Here is a tiny trained network, its code and every weight. The questions are about switching its units off for an input and a class, where a switched-off unit gives its printed mean instead of its output.

import numpy as np


def w(rows, s, z=0):
    codes = np.array(rows[::2]) - 128.0
    scale = np.full(codes.shape[1], s)
    scale[-1] = z or s
    return codes * scale


def f(y):
    return np.maximum(y, 0)


def log_softmax(a):
    a = a - a.max(-1, keepdims=True)
    return a - np.log(np.exp(a).sum(-1, keepdims=True))


def net(x, mask):
    res = np.array(x, float).reshape(1, 2) / 4 @ E
    y = f(res @ A[0][:, :-1].T + A[0][:, -1])
    res = res + np.where(mask, y, B[0][:, -1]) @ B[0][:, :-1]
    return log_softmax(res[-1] @ U[:, :-1].T + U[:, -1])


A, B = {}, {}
E = w([
[250,5,103],'x0',
[40,27,218],'x1',
],0.011)
A[0] = w([
[226,78,100,158],'N0',
[184,19,87,75],'N1',
[98,74,192,108],'N2',
[183,172,96,90],'N3',
[39,252,194,100],'N4',
[212,195,27,77],'N5',
[110,19,191,105],'N6',
[57,71,169,152],'N7',
[46,69,148,166],'N8',
[84,139,90,102],'N9',
[164,84,101,255],'N10',
[179,92,118,90],'N11',
[119,124,86,245],'N12',
[174,211,39,125],'N13',
[41,40,243,136],'N14',
[33,242,160,119],'N15',
[183,50,104,119],'N16',
[150,67,79,114],'N17',
[148,149,33,194],'N18',
],0.013,0.015)
B[0] = w([
[142,194,101,229],'N0',
[146,129,66,203],'N1',
[203,92,151,183],'N2',
[191,57,149,169],'N3',
[171,166,60,224],'N4',
[206,62,137,215],'N5',
[170,105,148,212],'N6',
[180,121,162,211],'N7',
[161,144,149,215],'N8',
[117,140,85,141],'N9',
[94,219,150,252],'N10',
[153,138,63,161],'N11',
[91,251,209,231],'N12',
[198,77,156,219],'N13',
[171,121,140,254],'N14',
[148,182,87,227],'N15',
[122,177,80,201],'N16',
[107,161,57,173],'N17',
[140,99,214,218],'N18',
],0.012,0.017)
U = w([
[252,92,212,99],'0',
[176,178,17,124],'1',
[122,192,247,248],'2',
[85,98,143,104],'3',
[96,99,150,96],'4',
[124,103,124,94],'5',
[77,102,157,107],'6',
[125,116,134,91],'7',
],0.012,0.011)

Each question gives the input, the list of numbers given to net, and the class t.
The units are the neurons (one row each of A and B). Each row of codes is followed by its name. A weight is (code - 128) times the scale printed after its matrix; where a second scale follows, it is the last column's (A, B and U).
mask holds one flag per neuron, in row order. A switched-off neuron (its flag False) gives its mean, the last column of its row in B, instead of its output. The means were averaged over made-up inputs and are rounded, as every weight is.
A unit's drop is (log p(t) with every unit on - log p(t) with that unit switched off) / (log p(t) with every unit on - log p(t) with every unit switched off).
The circuit of an input: a set's keep is (log p(t) with only the set's units on - log p(t) with every unit switched off) / (log p(t) with every unit on - log p(t) with every unit switched off). Starting from the 12 units with the biggest drops (on a tie, the unit counted first), units are removed one at a time, each time the one whose removal leaves the highest keep (on an exact tie, the one counted first), for as long as the keep stays at least 0.8.
units of the circuit, in order: the units of the circuit, biggest drop first
most important unit: the unit with the biggest drop
top k neurons: the k neurons with the biggest drops, biggest first
drop of u: that unit's drop, to one decimal
input [7,-6], class 1: most important unit => N0
input [-4,1], class 1: top 2 neurons => N4, N18
input [2,3], class 2: units of the circuit, in order => N5, N13
input [6,-5], class 1: top 3 neurons => N0, N16, N17
input [-2,3], class 2: top 3 neurons => N5, N13, N3
input [3,1], class 2: top 2 neurons => N4, N15
input [-7,-7], class 0: top 2 neurons => N13, N18
input [-6,4], class 1: top 2 neurons => N4, N15
input [-4,2], class 1: top 4 neurons => N4, N18, N15, N10
input [-1,2], class 2: top 2 neurons => N5, N13
input [-6,-6], class 0: top 3 neurons => N13, N18, N5
input [7,-1], class 1: drop of N3 => 0.0
input [-7,-8], class 0: drop of N13 => 0.6
input [0,3], class 2: units of the circuit, in order => N5
input [-4,-5], class 0: drop of N13 => 0.2
